Below is a small trained network, with its code and all its weights. Each question gives an input and a target symbol and asks what happens when units are switched off, that is, made to give their printed mean instead of their output.

import numpy as np


def w(rows, s, z=0):
    codes = np.array(rows[::2]) - 128.0
    scale = np.full(codes.shape[1], s)
    scale[-1] = z or s
    return codes * scale


def f(y):
    return y / 2 * (1 + np.tanh(0.7978845608 * (y + 0.044715 * y**3)))


def softmax(a):
    e = np.exp(a - a.max(-1, keepdims=True))
    return e / e.sum(-1, keepdims=True)


def log_softmax(a):
    a = a - a.max(-1, keepdims=True)
    return a - np.log(np.exp(a).sum(-1, keepdims=True))


def net(x, mask):
    ids = ['αβγεζηθμξπτφω'.index(c) for c in x.split()]
    T = len(ids)
    res = E[ids] + P[:T]
    r = res
    for j in range(3):
        rows = slice(2 * j, 2 * j + 2)
        q, k, v = (r @ M[0][rows].T for M in (Q, K, V))
        z = softmax(np.where(np.tri(T) > 0, q @ k.T / 2**0.5, -1e9)) @ v
        o = O[0][rows]
        res = res + np.where(mask[j], z, o[:, -1]) @ o[:, :-1]
    y = f(res @ A[0][:, :-1].T + A[0][:, -1])
    res = res + np.where(mask[3:7], y, B[0][:, -1]) @ B[0][:, :-1]
    return log_softmax(res[-1] @ U[:, :-1].T + U[:, -1])


Q, K, V, O, A, B = {}, {}, {}, {}, {}, {}
E = w([
[170,187,142,128,131],'α',
[157,205,121,112,136],'β',
[117,98,219,182,81],'γ',
[186,158,85,245,79],'ε',
[117,189,87,186,180],'ζ',
[99,219,101,121,28],'η',
[178,184,134,135,135],'θ',
[174,72,97,176,184],'μ',
[5,86,99,154,110],'ξ',
[154,165,49,119,97],'π',
[159,205,125,112,138],'τ',
[165,62,108,112,74],'φ',
[182,184,141,146,133],'ω',
],0.016)
P = w([
[145,220,205,99,126],'0',
[157,195,171,144,128],'1',
[152,178,142,154,124],'2',
[151,169,114,165,120],'3',
[136,164,84,162,122],'4',
[124,152,62,173,125],'5',
[115,147,39,173,127],'6',
[109,131,16,180,122],'7',
[107,120,2,188,119],'8',
],0.0092)
Q[0] = w([
[167,130,101,99,97],'H0',
[160,233,80,166,103],'H0',
[237,249,29,249,86],'H1',
[121,123,109,154,196],'H1',
[116,216,85,128,112],'H2',
[99,176,185,165,93],'H2',
],0.013)
K[0] = w([
[164,113,71,97,96],'H0',
[103,105,3,171,149],'H0',
[43,78,79,167,106],'H1',
[114,128,127,134,167],'H1',
[130,144,94,144,114],'H2',
[149,169,143,160,87],'H2',
],0.021)
V[0] = w([
[153,32,124,93,76],'H0',
[143,97,138,207,187],'H0',
[148,149,129,139,2],'H1',
[65,64,168,99,77],'H1',
[190,176,187,121,120],'H2',
[72,117,159,169,74],'H2',
],0.011)
O[0] = w([
[235,84,85,89,161,2],'H0',
[98,92,79,177,168,196],'H0',
[159,124,133,163,2,175],'H1',
[76,72,76,106,66,14],'H1',
[71,46,111,82,165,195],'H2',
[84,141,184,210,168,100],'H2',
],0.009,0.0067)
A[0] = w([
[76,133,101,37,133,254],'N0',
[67,117,120,124,144,237],'N1',
[183,154,153,62,124,145],'N2',
[247,186,163,140,155,147],'N3',
],0.011,0.006)
B[0] = w([
[126,43,211,180,169,169],'N0',
[146,71,72,69,119,224],'N1',
[166,112,175,11,95,151],'N2',
[168,156,171,118,137,253],'N3',
],0.012,0.0071)
U = w([
[105,121,160,125,122,82],'α',
[114,120,181,131,120,83],'β',
[64,17,153,182,76,254],'γ',
[129,154,190,245,111,48],'ε',
[1,245,132,126,170,118],'ζ',
[65,196,126,135,41,80],'η',
[118,118,158,123,123,91],'θ',
[218,70,118,161,224,142],'μ',
[125,123,138,134,115,64],'ξ',
[172,215,74,29,78,152],'π',
[112,116,174,127,125,80],'τ',
[191,38,60,90,56,200],'φ',
[116,130,158,132,116,84],'ω',
],0.0061,0.0058)

Each question gives the input, a string of symbols that net reads in full, and the target symbol t.
The units are the heads (2 rows each of Q, K, V and O) and the neurons (one row each of A and B). Each row of codes is followed by its name. A weight is (code - 128) times the scale printed after its matrix; where a second scale follows, it is the last column's (O, A, B and U).
mask holds one flag per unit, heads first, then neurons. A switched-off unit (its flag False) gives its mean, the last column of its rows in O or B, instead of its output. The means were averaged over made-up inputs and are rounded, as every weight is.
A unit's drop is (log p(t) with every unit on - log p(t) with that unit switched off) / (log p(t) with every unit on - log p(t) with every unit switched off).
The circuit of an input: a set's keep is (log p(t) with only the set's units on - log p(t) with every unit switched off) / (log p(t) with every unit on - log p(t) with every unit switched off). Starting from all 7 units, units are removed one at a time, each time the one whose removal leaves the highest keep (on an exact tie, the one counted first), for as long as the keep stays at least 0.8.
circuit, biggest first: the units of the circuit, biggest drop first
unit that matters most: the unit with the biggest drop
top k neurons: the k neurons with the biggest drops, biggest first
heads that matter: for each layer, one digit per head in row order, 1 if its drop is at least 0.15 and else 0, layers parted by /
input ζ π η π μ π ξ β, target γ: circuit, biggest first : [H1 N0]
input μ γ π ε μ α, target μ: circuit, biggest first : [H0 H1]
input θ π ζ, target ζ: circuit, biggest first : [H0 H1]
input τ α μ τ μ ζ μ τ, target μ: circuit, biggest first : [H1 H0]
input μ μ μ φ π φ μ β, target μ: unit that matters most : H0
input μ ε μ π ε θ π α, target π: heads that matter : 110
input β φ ξ α, target γ: circuit, biggest first : [H1 N0 H2]
input θ ω τ η, target η: circuit, biggest first : [H1 H0 N1]
input ξ μ π π τ, target γ: heads that matter : 010
input α π ω, target π: circuit, biggest first : [H0 N2 N0]
input α μ β, target μ: heads that matter : 111
input γ φ ε γ μ ω, target μ: heads that matter : 110
input ζ π β, target π: top 2 neurons : [N2 N3]
input φ ξ ω, target γ: circuit, biggest first : [H1 H2 N0]
input φ ζ β ε, target ε: circuit, biggest first : [H1 N1]
input μ ζ ε ζ γ ξ ω ε α, target γ: heads that matter : 010
input γ α ε π θ, target π: circuit, biggest first : [H0 N0 N2]
input θ φ τ, target φ: circuit, biggest first : [H1 H0]
input β η π ξ ε μ ζ, target γ: heads that matter : 110
input π π μ θ γ μ ε ω, target ε: top 3 neurons : [N1 N2 N3]
input φ ζ μ η π ζ μ ε π, target π: top 2 neurons : [N0 N3]
input π ζ π β η ζ η, target η: top neuron : [N0]
